Moves between points:
QN: r>SZ, y>LQ
MS: r>FC, y>LT
SZ: r>BZ, y>HM
BZ: r>LT, y>FC
SC: r>DP, y>JB
TZ: r>ZC, y>ZR
HM: r>LQ, y>SZ
FC: r>HM, y>BZ
BM: r>MS, y>TR
ZC: r>JB, y>DP
JB: r>DQ, y>SC
NC: r>SC, y>DQ
LT: r>TR, y>MS
ZR: r>QN, y>TZ
DD: r>BM, y>BP
DQ: r>DD, y>NC
DP: r>ZR, y>ZC
LQ: r>TZ, y>QN
TR: r>BP, y>BM
BP: r>NC, y>DD

Rows with their points:
-93 -5 -2 -52 -6 6 -81 12 -4 2 5 -2 45 27 -4 51 -8 7 104 -3 2 73 4 -9 -15 51 64 1 -12 | BP
120 -2 -2 -24 -10 19 43 13 2 -5 0 3 54 34 -2 -46 14 -1 -126 -3 4 55 -1 5 14 24 -61 -6 -9 | TZ
-119 4 3 27 -6 -13 43 -4 0 -10 13 0 51 18 4 -46 -2 4 123 3 0 54 2 5 13 -31 60 12 7 | TR
120 8 -1 9 8 -17 5 12 -2 -8 8 -1 -49 -30 1 0 12 0 -125 6 2 -59 0 -9 -13 -14 -88 3 0 | BZ
84 -9 1 -74 2 13 -73 -14 1 1 4 -1 -32 -6 0 98 15 8 -83 -5 1 -67 3 3 19 74 -43 4 11 | SZ
-21 -2 -1 -91 0 -37 116 -8 -1 14 8 6 -9 -18 1 -113 7 8 24 17 -2 -5 2 -1 0 93 -11 -7 1 | ZC
120 -10 3 -28 -9 17 41 11 -8 -8 -3 -4 56 21 2 -50 -7 4 -132 7 -4 62 1 -5 11 28 -63 4 -7 | BM
-119 3 1 29 -8 -17 40 0 7 -12 13 -6 56 11 1 -53 -2 5 125 6 -1 48 1 3 10 -34 62 4 9 | TR
122 0 2 -29 -5 12 47 10 8 -4 5 1 52 33 -5 -48 10 -4 -125 -6 2 54 -3 11 7 27 -63 -6 -11 | TZ
-118 -10 2 -13 11 21 5 -4 4 -8 -2 0 -47 -38 -3 -7 4 -2 128 7 4 -56 6 7 -11 16 93 3 7 | FC
-98 -9 -1 -48 -7 5 -78 9 -7 1 11 -5 41 24 1 51 -8 4 102 -1 1 75 1 -8 -18 61 70 3 -6 | BP
-25 -3 3 -92 3 -39 112 -7 1 18 6 9 -13 -17 -2 -114 10 7 23 15 3 -5 1 1 -8 93 -13 -3 -3 | ZC
101 9 1 51 -5 -7 -76 -14 -10 7 1 0 36 14 -1 51 17 -2 -101 6 6 70 2 -9 -20 -51 -69 -2 15 | LQ
-22 0 5 -84 -1 -37 111 -9 5 18 6 5 -7 -13 1 -110 5 7 28 15 -7 -5 4 -4 -4 99 -12 -6 3 | ZC
124 7 3 10 11 -18 8 11 5 -12 -2 -4 -52 -18 2 3 -11 -8 -133 -8 1 -59 -4 12 -6 -16 -94 -9 -13 | SC
83 -8 -1 -76 4 19 -76 -16 3 9 -2 -1 -34 -4 4 101 20 5 -82 -1 -9 -62 -2 8 18 75 -39 5 11 | SZ
-124 -3 -2 -16 6 19 10 -4 -10 -14 6 3 -47 -17 4 0 -4 0 127 -4 -2 -57 -1 -6 -10 11 87 -4 3 | JB
97 5 1 52 0 -6 -81 -12 -5 3 -4 -4 43 14 5 55 12 -1 -106 2 4 72 -3 -7 -18 -54 -63 -4 10 | LQ
-20 -2 1 -93 5 -31 115 -9 5 19 1 2 -5 -15 -3 -117 9 9 21 16 -7 -10 3 -5 -2 93 -12 -4 4 | ZC
-97 -6 4 -51 -2 5 -84 10 -2 1 8 2 44 33 -2 50 -14 6 105 -3 1 74 -2 -2 -17 57 60 1 -14 | BP
-95 -4 2 -51 -6 2 -79 11 -6 3 12 -3 45 32 3 50 -7 5 102 1 2 68 1 -7 -17 54 65 -1 -9 | BP
122 -5 0 -25 -7 19 41 12 6 -7 5 8 52 34 3 -45 8 -1 -122 -3 2 61 -2 9 10 28 -63 -1 -5 | TZ
-101 9 5 -52 -14 7 -76 9 -3 3 -9 -1 42 15 -1 46 12 -4 101 14 -4 67 2 8 -21 55 62 -4 -8 | QN
78 5 2 -70 7 16 -71 -11 -5 8 0 2 -34 -25 2 93 -16 -5 -85 6 2 -63 1 -7 19 72 -37 1 10 | NC
123 2 4 -25 -7 18 46 13 3 -8 6 4 52 37 0 -49 8 -1 -123 -1 6 52 6 7 17 28 -64 -1 -10 | TZ
124 8 -3 16 8 -23 6 10 5 -9 -6 3 -55 -16 0 1 -7 -2 -127 -7 2 -56 -1 11 -9 -8 -90 3 -4 | SC
-26 26 -2 -89 -1 -34 112 -12 -3 20 -9 -1 -13 12 0 -113 -9 -4 24 -3 3 -5 4 3 -3 94 -7 7 5 | MS
96 8 0 56 -7 -4 -77 -13 -5 3 1 1 43 9 1 54 16 1 -105 1 2 66 -3 -6 -18 -53 -65 -4 13 | LQ
26 -21 -2 91 5 30 114 -5 -4 12 -17 3 -13 -16 -1 -113 -8 14 -30 -1 1 -14 5 5 -1 -99 14 -4 0 | DP
-123 3 -2 29 -4 -17 42 -6 6 -10 10 -3 47 19 2 -47 -5 5 127 0 1 53 -2 5 14 -36 61 8 8 | TR
-122 9 1 26 -8 -16 44 -8 -3 -8 -6 0 54 32 1 -51 5 -3 127 -5 -4 57 3 -9 16 -28 60 -6 9 | ZR
80 2 2 -72 11 13 -74 -13 -6 4 -1 1 -35 -25 -1 92 -18 -7 -85 12 2 -60 -1 -12 21 74 -44 -3 17 | NC

Complete each set of four: the symbols that take the first to the second take the third to the fourth.
Answers are names.
A 25 -19 -5 91 2 32 113 -6 2 15 -14 5 -15 -17 3 -109 -4 15 -25 -3 4 -12 -4 6 -6 -90 13 -9 2
B -28 3 1 -90 0 -37 111 -11 -2 16 6 5 -7 -13 0 -113 5 8 21 17 -2 -14 1 -3 1 90 -8 -3 1
C 101 -4 2 53 -12 -8 -85 -12 3 5 -1 2 38 26 2 51 -14 6 -104 -9 -3 66 3 7 -16 -51 -68 0 14
D BP

A -119 -4 -1 -8 8 22 11 0 -3 -8 6 6 -57 -16 7 0 -2 1 130 1 0 -61 -4 -11 -6 14 92 -5 1
B 127 12 1 6 11 -16 7 11 5 -11 -5 -1 -53 -18 2 -1 -14 -3 -128 -6 6 -59 -4 10 -10 -12 -91 -6 -5
C -81 -6 4 71 5 -12 -73 11 -5 2 -9 1 -35 -9 2 97 18 4 88 -12 3 -62 -1 -6 18 -74 44 1 -8
D SZ

A 21 2 3 92 2 36 114 -7 -2 14 11 -7 -14 4 1 -113 9 -12 -25 -14 0 -13 -3 -3 0 -95 12 11 0
B -24 21 -4 -92 3 -33 114 -13 -3 15 -6 4 -8 7 4 -109 -5 -10 24 -4 6 -9 -2 5 -1 98 -12 6 -3
C -122 11 6 29 -17 -16 46 -1 -4 -4 -15 4 53 35 -4 -46 4 -6 122 -8 -2 53 5 -6 15 -35 61 -2 8
D TZ

A 103 6 3 50 -2 -6 -76 -14 -6 2 -8 -3 41 12 3 52 16 -1 -109 -5 3 75 -6 -12 -19 -55 -64 -1 18
B -99 -7 -1 -53 -5 7 -78 9 -1 -4 3 -1 41 27 -1 48 -11 10 103 -3 6 73 2 -9 -21 50 63 0 -9
C 99 -5 -4 49 -10 -6 -83 -12 5 5 -2 0 40 25 -3 53 -18 3 -99 -9 -2 71 1 3 -20 -53 -63 -1 10
D QN

A -116 -9 6 -14 9 15 8 -6 5 -11 -6 1 -50 -36 -4 0 3 2 126 2 -3 -55 2 12 -7 18 91 1 9
B 122 1 -2 9 10 -17 8 6 -10 -7 3 0 -54 -29 1 -1 13 4 -123 2 -3 -60 0 -8 -10 -15 -94 6 -7
C -122 -9 -3 -13 15 23 6 3 1 -13 1 -3 -50 -31 -2 0 -1 0 130 7 5 -55 4 8 -8 15 87 -3 4
D BZ

A -26 -1 3 -90 3 -37 110 -11 2 14 8 5 -8 -20 -2 -111 4 4 22 15 -3 -6 -2 -3 -2 97 -9 -5 1
B -22 2 6 -92 0 -35 117 -10 -5 16 11 -1 -6 -21 -3 -113 9 3 23 12 1 -8 -1 -4 -1 98 -12 -10 4
C 125 -5 0 -26 -9 17 42 10 -7 -7 -3 2 51 18 -1 -49 -10 2 -126 3 -4 47 1 -8 13 27 -62 2 -13
D BM

A 95 -6 -3 51 -14 -8 -78 -9 5 4 0 1 43 28 1 54 -16 2 -105 -10 -4 73 0 10 -14 -53 -67 1 6
B -99 -11 -7 -48 2 6 -84 10 -1 3 6 0 41 30 -3 53 -10 6 106 -4 4 73 1 -11 -20 53 66 0 -9
C -83 12 -5 71 3 -11 -74 10 5 9 -3 -2 -39 -29 -3 95 -12 -6 87 -1 -4 -66 0 6 23 -75 39 -2 -17
D NC

A -81 14 0 68 1 -18 -70 7 -1 5 2 1 -31 -24 -2 92 -16 -5 84 2 -5 -67 1 6 18 -72 38 2 -16
B 81 6 1 -70 8 11 -74 -16 -9 7 2 2 -33 -24 -3 98 -25 -7 -84 12 7 -64 7 -7 17 74 -44 -4 16
C -100 3 1 -52 -11 5 -77 8 6 1 -6 3 38 10 3 51 13 -9 104 10 -3 75 3 9 -19 55 64 -6 -8
D LQ

A -99 7 3 -49 -7 6 -81 11 2 0 -6 3 44 11 0 54 11 -8 101 12 -7 69 0 8 -19 51 64 -2 -9
B -98 -8 -1 -46 -6 9 -82 9 -3 4 5 -2 42 28 -5 52 -9 8 103 -2 2 74 0 -8 -21 55 64 0 -11
C -117 5 2 25 -4 -14 44 -4 2 -6 9 -4 53 16 -1 -44 -7 4 120 1 -4 55 -5 4 9 -27 60 2 8
D ZR

A 99 -5 -5 56 -7 -4 -80 -10 1 3 3 -2 41 32 -3 53 -10 6 -102 -6 -2 70 4 5 -13 -55 -67 2 12
B 126 -7 -3 -25 -8 20 47 9 -8 -4 -1 0 49 16 4 -53 -17 8 -126 8 2 54 3 -13 7 29 -65 6 -5
C 99 -8 5 53 -12 -6 -78 -12 4 4 3 -2 40 24 3 51 -15 7 -100 -11 -1 73 2 9 -24 -58 -65 5 11
D BM

A -80 -4 -3 68 11 -11 -77 10 -3 4 -3 2 -35 -7 3 99 18 11 81 -10 7 -60 5 -5 20 -72 41 7 -14
B 100 4 -1 51 -2 -7 -80 -11 -2 1 -1 4 41 14 6 52 11 -3 -105 -1 5 69 -5 -9 -15 -54 -61 -1 16
C 27 0 -3 91 0 34 116 -4 -1 12 12 0 -9 5 -5 -112 5 -13 -21 -13 2 -9 4 -7 -2 -103 9 6 -4
D TR

A -122 -1 -1 -10 10 19 2 0 -6 -12 5 2 -50 -16 3 -5 0 8 125 -5 -2 -54 -4 -14 -10 9 87 -4 5
B 100 10 4 52 -5 -7 -81 -16 -6 3 -3 2 46 12 2 50 16 0 -106 1 1 67 -3 -6 -18 -52 -67 -1 11
C -123 -5 3 -13 4 18 8 0 -5 -10 8 1 -52 -10 -2 3 -4 0 125 -3 -4 -55 -2 -11 -5 7 90 -3 6
D LQ

A 99 6 -4 55 -4 -5 -81 -11 -1 7 0 0 43 10 6 53 10 -6 -104 -1 2 76 -2 -9 -19 -56 -62 -1 9
B -123 11 0 26 -11 -17 48 -1 -6 -7 -11 -2 47 30 -2 -48 2 -10 126 -5 -2 53 6 -6 13 -26 59 0 8
C 24 -24 0 89 1 32 112 -5 1 19 -15 4 -9 -21 -1 -110 -10 16 -24 3 -1 -14 -1 -4 -1 -97 11 -9 -3
D TZ

A 118 6 6 11 6 -19 5 7 6 -10 -5 1 -50 -18 5 1 -15 0 -126 -4 1 -58 0 15 -10 -10 -94 1 -5
B -16 1 -2 -90 4 -30 116 -10 0 19 3 7 -11 -17 -2 -116 6 4 25 13 -1 -10 4 -6 -1 94 -10 -3 1
C 80 -13 -2 -67 4 14 -71 -14 3 5 -1 -4 -34 -6 -2 95 15 7 -84 -2 -1 -62 0 8 21 68 -38 1 7
D FC

A 98 10 -2 54 -5 -6 -82 -16 2 3 2 1 41 9 0 51 15 -4 -107 3 7 68 0 -8 -17 -57 -68 -1 13
B -121 -8 -4 -12 13 21 11 3 9 -9 -11 -5 -51 -35 -3 -1 5 2 122 1 2 -60 -2 7 -9 13 84 2 2
C -22 5 4 -97 -2 -37 112 -10 1 17 7 4 -8 -21 -1 -112 4 9 24 16 -3 -4 1 -5 1 94 -13 -4 -2
D LQ

A 123 -5 -6 -26 -8 22 46 11 5 -3 4 3 51 36 -7 -51 14 -5 -123 -4 2 55 2 4 16 27 -58 -6 -8
B -25 -4 1 -95 -2 -38 116 -11 0 14 6 5 -10 -19 -1 -109 12 2 25 15 5 -8 -1 -5 -4 93 -7 -7 -4
C -78 -4 -2 74 10 -8 -73 14 -4 5 -6 -5 -35 -4 1 96 17 5 84 -10 5 -66 -2 -3 19 -71 38 2 -14
D LQ

A 98 -7 0 50 -11 -2 -75 -13 1 1 -3 -6 41 25 -4 53 -15 3 -98 -8 -4 73 -2 6 -16 -56 -66 4 12
B 119 -9 0 -25 -15 23 41 13 -3 -12 -9 -5 55 18 0 -45 -14 1 -125 4 -4 53 4 -5 15 25 -62 5 -4
C -20 -2 -4 -92 0 -33 116 -14 0 19 8 5 -12 -12 -2 -119 9 9 21 17 0 -10 0 -7 -5 96 -8 -5 2
D JB

A -119 3 -2 27 -6 -17 45 -8 4 -5 7 2 49 15 0 -52 -5 6 125 -1 -1 50 -6 6 12 -28 60 5 7
B -101 -11 -2 -50 -5 7 -80 16 -4 -1 7 -4 48 28 1 50 -12 8 103 -1 8 71 -5 -5 -20 55 65 5 -8
C -98 -11 -1 -51 -7 4 -79 7 -6 4 5 1 44 30 -3 48 -14 8 99 0 6 74 1 -12 -16 54 65 -2 -9
D NC

A 23 -20 -4 90 0 33 113 -8 4 21 -17 2 -13 -15 0 -111 -8 14 -24 0 1 -12 1 3 -2 -99 9 -11 -3
B 120 -3 4 -28 -5 21 40 14 10 -7 2 1 53 32 1 -46 13 -3 -129 -5 2 51 5 7 10 31 -63 -2 -6
C -16 25 0 -95 3 -31 113 -8 -1 13 -5 -1 -7 8 3 -110 -5 -10 21 2 3 -13 -3 5 -6 95 -12 9 -2
D BZ

A -82 -2 0 70 7 -11 -73 9 -7 10 -3 2 -37 -11 2 95 15 0 82 -15 5 -64 -1 -7 22 -75 47 -3 -5
B 92 1 -2 48 -4 -7 -78 -13 -9 4 -1 2 42 9 3 53 14 0 -106 6 6 73 -5 -6 -18 -52 -65 -1 13
C -120 3 3 26 -9 -16 44 0 8 -11 10 -3 51 13 0 -49 -3 -2 125 7 -3 54 -3 1 13 -30 61 7 8
D BP

A -121 -4 3 -11 3 22 8 2 -4 -8 5 2 -54 -15 3 0 -2 1 131 -6 2 -57 -4 -14 -7 13 90 -7 8
B 122 6 -5 14 14 -21 8 6 3 -10 -8 1 -55 -16 3 -1 -10 -6 -126 -7 1 -65 1 9 -7 -7 -92 -5 -6
C -19 -7 4 -97 0 -35 116 -6 0 14 11 7 -7 -14 4 -108 3 5 29 17 1 -5 0 -4 -2 98 -10 1 2
D DP

A 102 -7 3 52 -7 -8 -81 -10 5 5 4 -3 43 25 3 51 -16 3 -101 -7 -4 70 3 6 -15 -55 -60 3 9
B 122 13 0 13 14 -16 11 7 4 -10 -2 1 -50 -19 -1 3 -10 -4 -124 -9 0 -59 -4 8 -11 -9 -88 -7 1
C 121 -1 0 -27 -9 18 46 8 6 -7 5 5 52 36 -5 -47 12 -4 -122 -5 -2 55 3 9 14 21 -60 -4 1
D SZ

A 83 7 4 -72 5 10 -70 -16 -6 9 4 -3 -31 -27 -4 92 -19 -13 -85 12 7 -63 -1 -4 18 75 -39 -2 15
B 79 10 2 -71 7 10 -76 -15 -4 9 -1 6 -34 -29 -3 101 -26 -12 -81 19 1 -61 -5 -3 23 75 -42 -4 16
C 79 -14 1 -72 1 12 -73 -20 2 9 -2 -2 -28 -6 3 98 16 7 -83 -2 -8 -61 -5 4 20 75 -37 3 17
D SZ

A 99 8 -2 58 -4 -7 -79 -16 -5 5 -1 0 45 11 2 53 13 -4 -102 -2 5 63 -3 -9 -16 -52 -62 -1 14
B -105 9 -3 -51 -11 8 -76 10 1 -2 -9 -1 42 13 -5 51 10 -6 103 11 -7 71 2 11 -22 51 63 -4 -14
C 117 -1 -2 -24 -10 17 46 11 7 -9 4 -2 52 36 0 -47 10 -4 -125 -8 4 53 1 7 12 22 -66 -1 -8
D ZR

A 83 5 -2 -68 10 11 -72 -14 -5 4 -1 2 -30 -24 -3 96 -20 -3 -85 10 5 -60 1 -3 19 75 -38 -3 15
B -79 16 -2 69 2 -11 -70 12 2 5 6 1 -39 -23 -2 96 -15 -1 85 2 -6 -60 -3 4 15 -72 38 -4 -13
C 22 2 3 97 4 36 117 -3 -1 15 15 -2 -11 9 4 -111 8 -14 -25 -14 0 -15 1 1 -2 -98 8 6 -2
D MS

A 80 1 4 -70 9 12 -73 -17 -5 10 0 -2 -35 -26 -3 97 -20 -11 -85 12 8 -63 2 -11 17 69 -37 2 16
B 128 9 0 11 17 -23 6 6 8 -5 -9 5 -49 -19 -3 0 -13 -3 -126 -7 4 -52 2 14 -7 -8 -89 -3 -4
C -22 -2 1 -92 0 -36 119 -10 2 17 9 6 -9 -18 -1 -117 7 6 21 14 2 -10 -1 -5 -6 93 -14 -4 3
D JB

A 102 -3 -2 54 -12 -6 -78 -16 4 1 -2 -3 43 26 -3 54 -17 2 -106 -14 -6 71 2 6 -16 -55 -69 3 16
B -93 -9 -2 -53 -5 2 -82 12 -2 0 8 -1 45 30 0 55 -8 5 98 2 4 71 -1 -3 -24 48 67 2 -7
C 128 -12 1 -27 -12 22 43 8 -4 -9 -5 2 49 15 3 -50 -14 1 -126 5 0 51 0 -8 5 28 -65 4 -8
D TR

A -118 -8 1 -9 9 18 8 0 -7 -10 1 -1 -47 -14 4 0 1 0 130 -2 -2 -60 -2 -7 -7 10 92 -3 6
B 22 -25 -2 92 3 32 117 -12 -3 18 -10 3 -12 -13 -3 -113 -11 10 -24 -2 4 -11 0 3 2 -95 10 -5 1
C 82 -10 -4 -71 2 15 -71 -13 3 5 4 2 -36 -5 -2 99 17 7 -87 0 -7 -61 -6 6 17 74 -42 2 12
D LQ

